Below is a small trained network, with its code and all its weights. Each question gives an input and a target symbol and asks what happens when units are switched off, that is, made to give their printed mean instead of their output.

import numpy as np


def w(rows, s, z=0):
    codes = np.array(rows[::2]) - 128.0
    scale = np.full(codes.shape[1], s)
    scale[-1] = z or s
    return codes * scale


def f(y):
    return np.maximum(y, 0)


def softmax(a):
    e = np.exp(a - a.max(-1, keepdims=True))
    return e / e.sum(-1, keepdims=True)


def log_softmax(a):
    a = a - a.max(-1, keepdims=True)
    return a - np.log(np.exp(a).sum(-1, keepdims=True))


def net(x, mask):
    ids = ['αβδεζηθλμξπστφψω'.index(c) for c in x.split()]
    T = len(ids)
    res = E[ids] + P[:T]
    u = 0
    for l in range(2):
        q, k, v = (res @ M[l].T for M in (Q, K, V))
        z = softmax(np.where(np.tri(T) > 0, q @ k.T / 4**0.5, -1e9)) @ v
        res = res + np.where(mask[u], z, O[l][:, -1]) @ O[l][:, :-1]
        u += 1
        y = f(res @ A[l][:, :-1].T + A[l][:, -1])
        res = res + np.where(mask[u : u + 16], y, B[l][:, -1]) @ B[l][:, :-1]
        u += 16
    return log_softmax(res[-1] @ U[:, :-1].T + U[:, -1])


Q, K, V, O, A, B = {}, {}, {}, {}, {}, {}
E = w([
[169,126,144,181,145,180,124,54],'α',
[92,172,201,111,122,125,148,134],'β',
[153,146,209,103,181,150,83,79],'δ',
[86,100,189,94,131,81,139,211],'ε',
[123,151,190,214,226,176,223,155],'ζ',
[156,42,158,97,151,106,160,183],'η',
[183,177,108,105,110,175,150,59],'θ',
[127,13,134,174,112,118,102,172],'λ',
[167,131,64,149,58,114,85,125],'μ',
[152,204,113,70,140,165,195,128],'ξ',
[130,112,112,151,108,129,184,163],'π',
[180,113,130,107,134,195,179,68],'σ',
[59,59,236,153,209,94,132,248],'τ',
[200,127,150,77,108,90,166,63],'φ',
[143,112,137,52,123,104,231,162],'ψ',
[64,174,155,234,162,188,157,160],'ω',
],0.016)
P = w([
[210,176,224,160,101,163,138,187],'0',
[115,95,39,129,159,86,205,90],'1',
[90,149,187,89,45,208,43,167],'2',
[82,101,20,123,184,82,193,72],'3',
[86,135,195,100,47,206,35,152],'4',
[55,104,2,117,199,72,181,47],'5',
[96,146,200,98,48,211,43,156],'6',
],0.0092)
Q[0] = w([
[160,143,248,151,50,195,123,192],'L0H0',
[136,70,50,102,162,48,143,81],'L0H0',
[129,151,168,156,99,183,155,175],'L0H0',
[135,218,175,177,119,198,76,145],'L0H0',
],0.012)
K[0] = w([
[251,137,221,165,53,112,123,192],'L0H0',
[63,67,83,94,149,123,127,59],'L0H0',
[168,136,163,149,120,168,157,184],'L0H0',
[163,135,160,154,95,177,148,127],'L0H0',
],0.013)
V[0] = w([
[170,113,85,168,97,87,157,131],'L0H0',
[90,213,159,67,48,109,151,85],'L0H0',
[118,170,103,125,171,186,151,199],'L0H0',
[121,148,135,154,1,149,90,110],'L0H0',
],0.0077)
O[0] = w([
[135,120,105,118,67,35,146,90,250],'L0H0',
[196,182,77,84,189,150,90,255,80],'L0H0',
[85,202,200,102,37,40,110,115,226],'L0H0',
[175,147,59,234,175,167,118,162,41],'L0H0',
],0.0082,0.0022)
A[0] = w([
[139,44,224,72,110,232,105,156,181],'L0N0',
[68,171,40,190,95,89,184,98,159],'L0N1',
[104,117,76,42,187,131,122,81,118],'L0N2',
[31,122,173,186,132,231,63,203,203],'L0N3',
[137,127,125,119,228,130,100,42,61],'L0N4',
[152,212,96,154,175,13,174,85,95],'L0N5',
[184,202,89,173,164,116,51,196,57],'L0N6',
[85,138,136,87,69,69,113,150,174],'L0N7',
[145,125,86,254,102,100,116,165,138],'L0N8',
[22,106,103,115,89,161,151,198,148],'L0N9',
[148,129,199,122,163,117,9,181,50],'L0N10',
[192,99,198,110,114,132,161,124,163],'L0N11',
[190,217,211,86,155,180,93,193,39],'L0N12',
[161,138,36,118,174,69,87,99,3],'L0N13',
[69,176,70,175,188,136,192,172,107],'L0N14',
[139,254,177,199,106,197,149,68,177],'L0N15',
],0.0074,0.004)
B[0] = w([
[157,197,121,178,76,81,72,121,237],'L0N0',
[88,145,85,38,176,168,112,164,221],'L0N1',
[240,158,177,99,119,60,101,69,183],'L0N2',
[199,158,88,87,40,141,85,34,237],'L0N3',
[147,121,237,169,170,154,135,100,158],'L0N4',
[144,58,135,119,157,226,157,176,192],'L0N5',
[47,124,63,102,164,136,157,105,159],'L0N6',
[130,143,145,119,145,109,123,208,215],'L0N7',
[138,151,98,112,173,97,94,160,174],'L0N8',
[150,134,93,114,210,132,77,118,196],'L0N9',
[119,127,55,144,125,232,128,75,162],'L0N10',
[112,164,105,206,78,150,126,177,201],'L0N11',
[124,109,40,67,33,123,148,100,198],'L0N12',
[201,63,137,79,100,136,23,198,148],'L0N13',
[124,121,168,85,104,101,122,103,152],'L0N14',
[132,78,92,149,156,81,1,210,254],'L0N15',
],0.007,0.0071)
Q[1] = w([
[135,161,87,107,144,94,120,136],'L1H0',
[146,164,128,161,6,147,78,159],'L1H0',
[166,92,117,125,123,113,158,124],'L1H0',
[135,129,122,135,122,179,126,117],'L1H0',
],0.019)
K[1] = w([
[134,138,78,77,211,134,114,174],'L1H0',
[181,193,88,247,65,97,143,222],'L1H0',
[177,78,111,93,107,116,138,100],'L1H0',
[148,157,85,186,106,215,158,132],'L1H0',
],0.012)
V[1] = w([
[157,53,120,220,231,114,152,171],'L1H0',
[109,201,196,177,129,40,163,225],'L1H0',
[154,119,113,56,128,117,221,174],'L1H0',
[58,113,65,61,255,117,47,204],'L1H0',
],0.0076)
O[1] = w([
[119,90,109,151,224,102,75,211,28],'L1H0',
[128,157,158,74,201,68,82,100,138],'L1H0',
[212,171,131,127,150,119,245,80,174],'L1H0',
[127,176,159,221,117,73,139,184,255],'L1H0',
],0.011,0.0033)
A[1] = w([
[115,119,152,85,92,119,107,99,150],'L1N0',
[190,193,78,93,118,229,205,81,33],'L1N1',
[112,152,134,205,173,141,99,179,2],'L1N2',
[103,178,170,195,189,193,165,132,222],'L1N3',
[154,169,97,100,71,160,106,107,99],'L1N4',
[156,140,167,146,103,110,35,86,55],'L1N5',
[67,169,151,95,193,159,182,141,121],'L1N6',
[123,63,116,114,183,119,184,105,84],'L1N7',
[221,171,91,91,176,135,100,139,112],'L1N8',
[175,108,172,57,254,145,162,24,81],'L1N9',
[214,104,167,146,128,189,90,110,235],'L1N10',
[152,45,178,138,218,135,176,148,90],'L1N11',
[66,43,93,112,162,141,129,64,125],'L1N12',
[94,119,230,64,178,119,75,123,76],'L1N13',
[185,118,165,133,198,39,150,138,148],'L1N14',
[145,148,150,178,136,152,100,60,84],'L1N15',
],0.0092,0.0066)
B[1] = w([
[109,160,155,109,191,142,169,58,192],'L1N0',
[44,67,111,181,189,81,106,130,250],'L1N1',
[73,175,147,107,118,136,162,37,165],'L1N2',
[120,152,55,78,202,175,10,90,161],'L1N3',
[167,100,149,169,174,132,189,173,223],'L1N4',
[82,120,164,91,122,152,221,177,223],'L1N5',
[75,170,93,92,185,172,43,237,152],'L1N6',
[2,177,112,105,45,116,187,87,156],'L1N7',
[154,138,231,134,95,100,146,205,195],'L1N8',
[106,163,147,216,114,234,105,180,192],'L1N9',
[166,136,61,39,158,109,94,113,206],'L1N10',
[134,39,144,113,46,45,102,107,156],'L1N11',
[199,219,95,199,70,35,123,121,158],'L1N12',
[187,25,106,250,127,132,112,84,192],'L1N13',
[128,96,137,54,56,169,110,91,204],'L1N14',
[88,127,136,156,81,61,130,192,151],'L1N15',
],0.0072,0.018)
U = w([
[193,146,137,201,119,214,109,78,177],'α',
[116,136,139,207,83,2,175,111,15],'β',
[183,136,41,152,87,96,84,37,154],'δ',
[105,222,125,187,113,88,99,80,125],'ε',
[113,152,166,174,169,162,163,150,124],'ζ',
[87,112,103,225,113,143,158,93,54],'η',
[70,82,111,150,125,173,65,167,93],'θ',
[187,169,97,209,43,153,140,172,128],'λ',
[183,83,77,154,227,117,139,153,172],'μ',
[148,40,117,132,38,198,158,155,65],'ξ',
[197,200,101,53,118,248,125,122,255],'π',
[83,143,172,159,34,140,152,158,36],'σ',
[63,147,80,47,136,67,181,97,167],'τ',
[185,149,182,112,88,31,108,146,187],'φ',
[144,168,139,144,33,142,153,44,127],'ψ',
[100,78,166,201,132,82,122,84,59],'ω',
],0.0064,0.0066)

Each question gives the input, a string of symbols that net reads in full, and the target symbol t.
The units are the heads (4 rows each of Q, K, V and O) and the neurons (one row each of A and B). Each row of codes is followed by its name. A weight is (code - 128) times the scale printed after its matrix; where a second scale follows, it is the last column's (O, A, B and U).
mask holds one flag per unit, layer by layer, with each layer's heads first. A switched-off unit (its flag False) gives its mean, the last column of its rows in O or B, instead of its output. The means were averaged over made-up inputs and are rounded, as every weight is.
A unit's drop is (log p(t) with every unit on - log p(t) with that unit switched off) / (log p(t) with every unit on - log p(t) with every unit switched off).
The circuit of an input: a set's keep is (log p(t) with only the set's units on - log p(t) with every unit switched off) / (log p(t) with every unit on - log p(t) with every unit switched off). Starting from the 12 units with the biggest drops (on a tie, the unit counted first), units are removed one at a time, each time the one whose removal leaves the highest keep (on an exact tie, the one counted first), for as long as the keep stays at least 0.8.
units of the circuit, in order: the units of the circuit, biggest drop first
most important unit: the unit with the biggest drop
top k neurons: the k neurons with the biggest drops, biggest first
k most important neurons of layer l: the k neurons of layer l with the biggest drops, biggest first
input σ α ψ α, target δ: units of the circuit, in order : [L1H0 L1N5 L1N8 L1N9]
input τ ζ θ, target ψ: units of the circuit, in order : [L0H0 L1H0 L0N3]
input α δ ψ π π ζ φ, target θ: units of the circuit, in order : [L1H0 L0N15]
input σ φ μ μ α, target π: units of the circuit, in order : [L1N1 L1N13]
input ω π θ α σ, target σ: top 2 neurons : [L0N15 L1N5]
input ω π ε ψ π, target σ: top 3 neurons : [L0N15 L0N3 L1N5]
input π σ π θ ξ, target φ: most important neuron of layer 0 : [L0N15]
input μ μ ω σ δ, target ε: top 2 neurons : [L1N2 L0N8]
input ξ φ π β, target π: top 2 neurons : [L0N3 L0N15]
input θ π θ, target λ: 4 most important neurons of layer 0 : [L0N15 L0N12 L0N6 L0N3]
input η ψ ζ, target α: top 4 neurons : [L1N13 L1N9 L0N11 L1N1]
input ψ ω ζ, target ζ: top 3 neurons : [L1N1 L1N9 L0N11]
input δ θ α ζ ψ, target ξ: 3 most important neurons of layer 0 : [L0N15 L0N12 L0N10]
input μ α η π η, target ε: top 3 neurons : [L1N2 L0N8 L0N6]
input φ π π ξ η θ, target μ: top neuron : [L1N1]
input ξ π φ β π β, target π: top 2 neurons : [L0N15 L0N3]
input η π τ ω, target ε: 2 most important neurons of layer 0 : [L0N1 L0N15]
input η μ ω θ φ, target α: top 4 neurons : [L1N13 L1N9 L0N15 L1N1]
input η θ δ β β, target α: top 2 neurons : [L1N13 L1N9]
input θ η π, target λ: most important unit : L0H0
input ξ π ψ, target β: top 3 neurons : [L0N12 L1N1 L0N15]
input θ σ τ, target λ: top 3 neurons : [L0N15 L0N12 L0N0]
input φ θ π α π δ, target α: 3 most important neurons of layer 0 : [L0N4 L0N15 L0N2]
input δ η θ ζ ε, target ξ: 2 most important neurons of layer 1 : [L1N4 L1N1]
input α α β ξ π π, target τ: top 2 neurons : [L0N1 L0N15]
input σ φ θ π η ε π, target π: 2 most important neurons of layer 0 : [L0N12 L0N15]
input τ σ σ π δ, target ψ: most important unit : L0N3
